Below is a small trained network, with its code and all its weights. Each question gives an input and a class and asks what happens when units are switched off, that is, made to give their printed mean instead of their output.

import numpy as np


def w(rows, s, z=0):
    codes = np.array(rows[::2]) - 128.0
    scale = np.full(codes.shape[1], s)
    scale[-1] = z or s
    return codes * scale


def f(y):
    return y / 2 * (1 + np.tanh(0.7978845608 * (y + 0.044715 * y**3)))


def log_softmax(a):
    a = a - a.max(-1, keepdims=True)
    return a - np.log(np.exp(a).sum(-1, keepdims=True))


def net(x, mask):
    res = np.array(x, float).reshape(1, 3) / 4 @ E
    y = f(res @ A[0][:, :-1].T + A[0][:, -1])
    res = res + np.where(mask, y, B[0][:, -1]) @ B[0][:, :-1]
    return log_softmax(res[-1] @ U[:, :-1].T + U[:, -1])


A, B = {}, {}
E = w([
[128,2,220,186],'x0',
[3,70,67,95],'x1',
[48,190,180,202],'x2',
],0.009)
A[0] = w([
[81,108,135,96,140],'neuron 1',
[166,111,130,97,248],'neuron 2',
[142,80,136,152,89],'neuron 3',
[192,167,124,161,83],'neuron 4',
[75,169,135,248,130],'neuron 5',
[189,140,167,151,121],'neuron 6',
[53,119,102,126,84],'neuron 7',
[167,86,99,88,105],'neuron 8',
[90,86,81,106,81],'neuron 9',
[173,159,164,147,140],'neuron 10',
[179,107,70,77,94],'neuron 11',
[181,40,109,114,141],'neuron 12',
[109,113,118,126,200],'neuron 13',
[175,153,129,167,82],'neuron 14',
[76,109,75,130,89],'neuron 15',
[125,60,184,137,117],'neuron 16',
[140,216,47,92,112],'neuron 17',
[77,180,161,161,98],'neuron 18',
[132,76,173,154,112],'neuron 19',
[115,184,122,90,80],'neuron 20',
[95,92,74,126,115],'neuron 21',
[63,92,121,109,164],'neuron 22',
],0.017,0.013)
B[0] = w([
[154,161,154,100,183],'neuron 1',
[139,222,79,143,250],'neuron 2',
[92,44,183,137,157],'neuron 3',
[175,75,198,55,180],'neuron 4',
[172,94,58,230,241],'neuron 5',
[172,155,165,75,197],'neuron 6',
[175,93,169,95,188],'neuron 7',
[183,17,70,195,172],'neuron 8',
[166,92,151,82,171],'neuron 9',
[138,158,158,89,198],'neuron 10',
[138,19,112,209,184],'neuron 11',
[107,108,83,167,216],'neuron 12',
[132,187,130,124,201],'neuron 13',
[183,56,184,97,159],'neuron 14',
[147,107,156,69,177],'neuron 15',
[55,122,160,141,218],'neuron 16',
[7,124,174,156,250],'neuron 17',
[170,34,61,183,188],'neuron 18',
[35,112,183,118,199],'neuron 19',
[94,15,184,125,164],'neuron 20',
[169,137,152,63,179],'neuron 21',
[170,189,150,111,229],'neuron 22',
],0.013,0.012)
U = w([
[33,118,179,112,118],'0',
[183,83,73,148,165],'1',
[205,141,182,43,145],'2',
[122,252,83,125,254],'3',
[135,150,121,98,11],'4',
],0.021,0.0067)

Each question gives the input, the list of numbers given to net, and the class t.
The units are the neurons (one row each of A and B). Each row of codes is followed by its name. A weight is (code - 128) times the scale printed after its matrix; where a second scale follows, it is the last column's (A, B and U).
mask holds one flag per neuron, in row order. A switched-off neuron (its flag False) gives its mean, the last column of its row in B, instead of its output. The means were averaged over made-up inputs and are rounded, as every weight is.
A unit's drop is (log p(t) with every unit on - log p(t) with that unit switched off) / (log p(t) with every unit on - log p(t) with every unit switched off).
The circuit of an input: a set's keep is (log p(t) with only the set's units on - log p(t) with every unit switched off) / (log p(t) with every unit on - log p(t) with every unit switched off). Starting from the 12 units with the biggest drops (on a tie, the unit counted first), units are removed one at a time, each time the one whose removal leaves the highest keep (on an exact tie, the one counted first), for as long as the keep stays at least 0.8.
units of the circuit, in order: the units of the circuit, biggest drop first
most important unit: the unit with the biggest drop
top k neurons: the k neurons with the biggest drops, biggest first
drop of u: that unit's drop, to one decimal
input [4,5,-3], class 2: most important unit : neuron 17
input [-6,-4,6], class 0: top 2 neurons : (neuron 17; neuron 8)
input [6,-6,0], class 0: top 3 neurons : (neuron 19; neuron 16; neuron 22)
input [6,-5,-6], class 0: top 3 neurons : (neuron 19; neuron 16; neuron 5)
input [3,-1,4], class 1: top 3 neurons : (neuron 17; neuron 5; neuron 2)
input [7,8,8], class 1: top 2 neurons : (neuron 5; neuron 18)
input [-3,1,1], class 3: top 2 neurons : (neuron 19; neuron 16)
input [7,8,6], class 2: top 2 neurons : (neuron 22; neuron 17)
input [-4,-2,2], class 0: top 4 neurons : (neuron 17; neuron 22; neuron 20; neuron 2)
input [-6,7,-1], class 2: top 3 neurons : (neuron 21; neuron 7; neuron 9)
input [0,6,6], class 1: top 2 neurons : (neuron 5; neuron 18)
input [8,3,-7], class 0: top 2 neurons : (neuron 19; neuron 16)
input [-6,0,7], class 1: top 3 neurons : (neuron 5; neuron 18; neuron 19)
input [-7,-8,8], class 1: units of the circuit, in order : (neuron 18)
input [6,-6,-2], class 0: drop of neuron 3 : 0.1
input [-7,8,7], class 2: drop of neuron 19 : 0.2
input [1,-5,7], class 1: drop of neuron 5 : 0.5
input [-5,0,-3], class 0: drop of neuron 17 : 1.0
